Here is a tiny trained network, its code and every weight. The questions are about switching its units off for an input and a class, where a switched-off unit gives its printed mean instead of its output.

import numpy as np


def w(rows, s, z=0):
    codes = np.array(rows[::2]) - 128.0
    scale = np.full(codes.shape[1], s)
    scale[-1] = z or s
    return codes * scale


def norm(h):
    return h / np.sqrt((h * h).mean(-1, keepdims=True) + 1e-5)


def f(y):
    return np.maximum(y, 0)


def log_softmax(a):
    a = a - a.max(-1, keepdims=True)
    return a - np.log(np.exp(a).sum(-1, keepdims=True))


def net(x, mask):
    res = np.array(x, float).reshape(1, 5) / 4 @ E
    u = 0
    for l in range(2):
        y = f(norm(res) @ A[l][:, :-1].T + A[l][:, -1])
        res = res + np.where(mask[u : u + 16], y, B[l][:, -1]) @ B[l][:, :-1]
        u += 16
    return log_softmax(norm(res)[-1] @ U[:, :-1].T + U[:, -1])


A, B = {}, {}
E = w([
[24,205,148,3],'x0',
[221,102,139,37],'x1',
[112,121,232,122],'x2',
[131,128,130,126],'x3',
[65,40,109,105],'x4',
],0.0062)
A[0] = w([
[201,136,111,170,93],'0.n1',
[211,195,128,113,104],'0.n2',
[120,104,225,118,20],'0.n3',
[134,72,78,81,134],'0.n4',
[115,123,217,153,6],'0.n5',
[127,128,113,248,99],'0.n6',
[140,140,44,126,1],'0.n7',
[137,161,4,133,40],'0.n8',
[124,103,232,136,2],'0.n9',
[165,76,197,157,114],'0.n10',
[207,76,98,95,132],'0.n11',
[130,203,136,176,130],'0.n12',
[88,209,147,113,122],'0.n13',
[99,56,102,112,99],'0.n14',
[38,145,106,201,142],'0.n15',
[129,154,28,124,108],'0.n16',
],0.014,0.0048)
B[0] = w([
[88,115,105,111,206],'0.n1',
[97,47,211,145,209],'0.n2',
[80,212,167,175,167],'0.n3',
[119,150,206,150,203],'0.n4',
[77,206,129,181,155],'0.n5',
[133,150,79,74,240],'0.n6',
[73,211,135,195,155],'0.n7',
[54,180,175,194,200],'0.n8',
[68,198,159,189,163],'0.n9',
[130,151,59,117,204],'0.n10',
[151,182,118,77,227],'0.n11',
[147,1,200,106,198],'0.n12',
[100,107,56,118,222],'0.n13',
[129,33,188,146,191],'0.n14',
[223,147,202,51,253],'0.n15',
[116,178,177,136,204],'0.n16',
],0.0099,0.0065)
A[1] = w([
[216,115,109,69,96],'1.n1',
[157,191,139,94,100],'1.n2',
[201,55,39,226,144],'1.n3',
[5,119,149,68,255],'1.n4',
[211,108,44,214,133],'1.n5',
[117,174,117,187,106],'1.n6',
[148,156,127,96,71],'1.n7',
[62,122,138,121,68],'1.n8',
[71,223,107,149,28],'1.n9',
[110,114,204,63,90],'1.n10',
[105,43,180,155,54],'1.n11',
[123,142,55,72,95],'1.n12',
[203,148,124,192,202],'1.n13',
[110,165,166,189,79],'1.n14',
[101,185,13,49,199],'1.n15',
[123,23,171,150,141],'1.n16',
],0.011,0.0031)
B[1] = w([
[147,163,174,138,175],'1.n1',
[146,130,104,93,169],'1.n2',
[119,125,64,70,149],'1.n3',
[193,141,27,142,255],'1.n4',
[100,177,5,60,149],'1.n5',
[136,210,98,183,149],'1.n6',
[205,140,179,78,142],'1.n7',
[135,107,81,157,159],'1.n8',
[138,153,129,199,172],'1.n9',
[168,110,162,139,234],'1.n10',
[170,74,218,172,161],'1.n11',
[187,114,68,167,146],'1.n12',
[2,152,125,34,151],'1.n13',
[101,160,153,153,168],'1.n14',
[190,135,77,173,168],'1.n15',
[183,81,130,235,174],'1.n16',
],0.0071,0.01)
U = w([
[91,230,136,161,137],'0',
[167,137,2,68,157],'1',
[204,149,116,169,210],'2',
[164,61,182,164,144],'3',
[182,151,158,56,131],'4',
[125,115,97,143,84],'5',
[50,43,55,153,12],'6',
[115,55,54,180,11],'7',
],0.017,0.011)

Each question gives the input, the list of numbers given to net, and the class t.
The units are the neurons (one row each of A and B). Each row of codes is followed by its name. A weight is (code - 128) times the scale printed after its matrix; where a second scale follows, it is the last column's (A, B and U).
mask holds one flag per neuron, layer by layer. A switched-off neuron (its flag False) gives its mean, the last column of its row in B, instead of its output. The means were averaged over made-up inputs and are rounded, as every weight is.
A unit's drop is (log p(t) with every unit on - log p(t) with that unit switched off) / (log p(t) with every unit on - log p(t) with every unit switched off).
The circuit of an input: a set's keep is (log p(t) with only the set's units on - log p(t) with every unit switched off) / (log p(t) with every unit on - log p(t) with every unit switched off). Starting from the 12 units with the biggest drops (on a tie, the unit counted first), units are removed one at a time, each time the one whose removal leaves the highest keep (on an exact tie, the one counted first), for as long as the keep stays at least 0.8.
circuit, biggest first: the units of the circuit, biggest drop first
top k neurons: the k neurons with the biggest drops, biggest first
k most important neurons of layer l: the k neurons of layer l with the biggest drops, biggest first
input [-1,-8,-2,6,-4], class 4: circuit, biggest first => 0.n15; 0.n6
input [-8,3,7,-1,8], class 1: 2 most important neurons of layer 1 => 1.n5; 1.n3
input [-3,3,-6,-4,7], class 3: circuit, biggest first => 0.n14
input [-6,-4,-2,-6,-7], class 3: 4 most important neurons of layer 0 => 0.n12; 0.n2; 0.n13; 0.n1
input [1,-5,4,0,-3], class 4: top 3 neurons => 0.n15; 0.n12; 0.n2
input [-5,-8,2,0,7], class 4: circuit, biggest first => 0.n15; 0.n6
input [-7,-4,-7,3,5], class 0: 3 most important neurons of layer 0 => 0.n8; 0.n16; 0.n13
input [8,8,-1,5,-6], class 1: 4 most important neurons of layer 0 => 0.n15; 0.n13; 0.n12; 0.n14
input [-7,-8,4,2,-4], class 4: 2 most important neurons of layer 1 => 1.n4; 1.n1
input [-3,5,-1,-3,1], class 4: circuit, biggest first => 0.n11; 1.n4
input [2,4,-5,-5,-4], class 0: circuit, biggest first => 0.n8; 0.n15
input [-6,2,-5,-3,-7], class 3: circuit, biggest first => 0.n2; 1.n4
input [5,5,5,-8,-2], class 2: circuit, biggest first => 1.n4; 0.n15; 1.n13
input [6,-7,4,-2,2], class 4: circuit, biggest first => 0.n15
input [6,4,-5,-5,7], class 3: top 3 neurons => 0.n14; 0.n6; 0.n4
input [7,-7,3,2,2], class 1: circuit, biggest first => 0.n13; 1.n4
input [-2,-1,-6,0,-8], class 3: circuit, biggest first => 0.n2; 0.n12
input [-7,8,-6,-5,-3], class 4: 4 most important neurons of layer 0 => 0.n11; 0.n2; 0.n13; 0.n4
input [3,-6,5,2,-6], class 3: top 3 neurons => 0.n12; 0.n11; 0.n10
input [-3,-4,4,-4,-6], class 3: circuit, biggest first => 0.n12
input [-4,-3,6,-5,1], class 0: circuit, biggest first => 0.n9; 0.n5
input [6,3,7,-2,-6], class 0: 2 most important neurons of layer 0 => 0.n15; 0.n3
input [-5,7,3,-5,-8], class 3: top 4 neurons => 0.n2; 0.n15; 0.n6; 1.n4
input [4,-1,-3,3,-2], class 1: top 2 neurons => 0.n13; 1.n4
input [-8,5,0,-3,-8], class 1: top 2 neurons => 0.n15; 0.n10
input [-4,7,-4,2,7], class 3: top 4 neurons => 0.n14; 0.n4; 0.n6; 0.n15
input [-5,-4,-3,-3,0], class 1: circuit, biggest first => 0.n6
input [6,5,1,0,-2], class 1: top 2 neurons => 0.n15; 0.n12
input [-3,-8,1,3,3], class 4: top 2 neurons => 0.n15; 0.n6
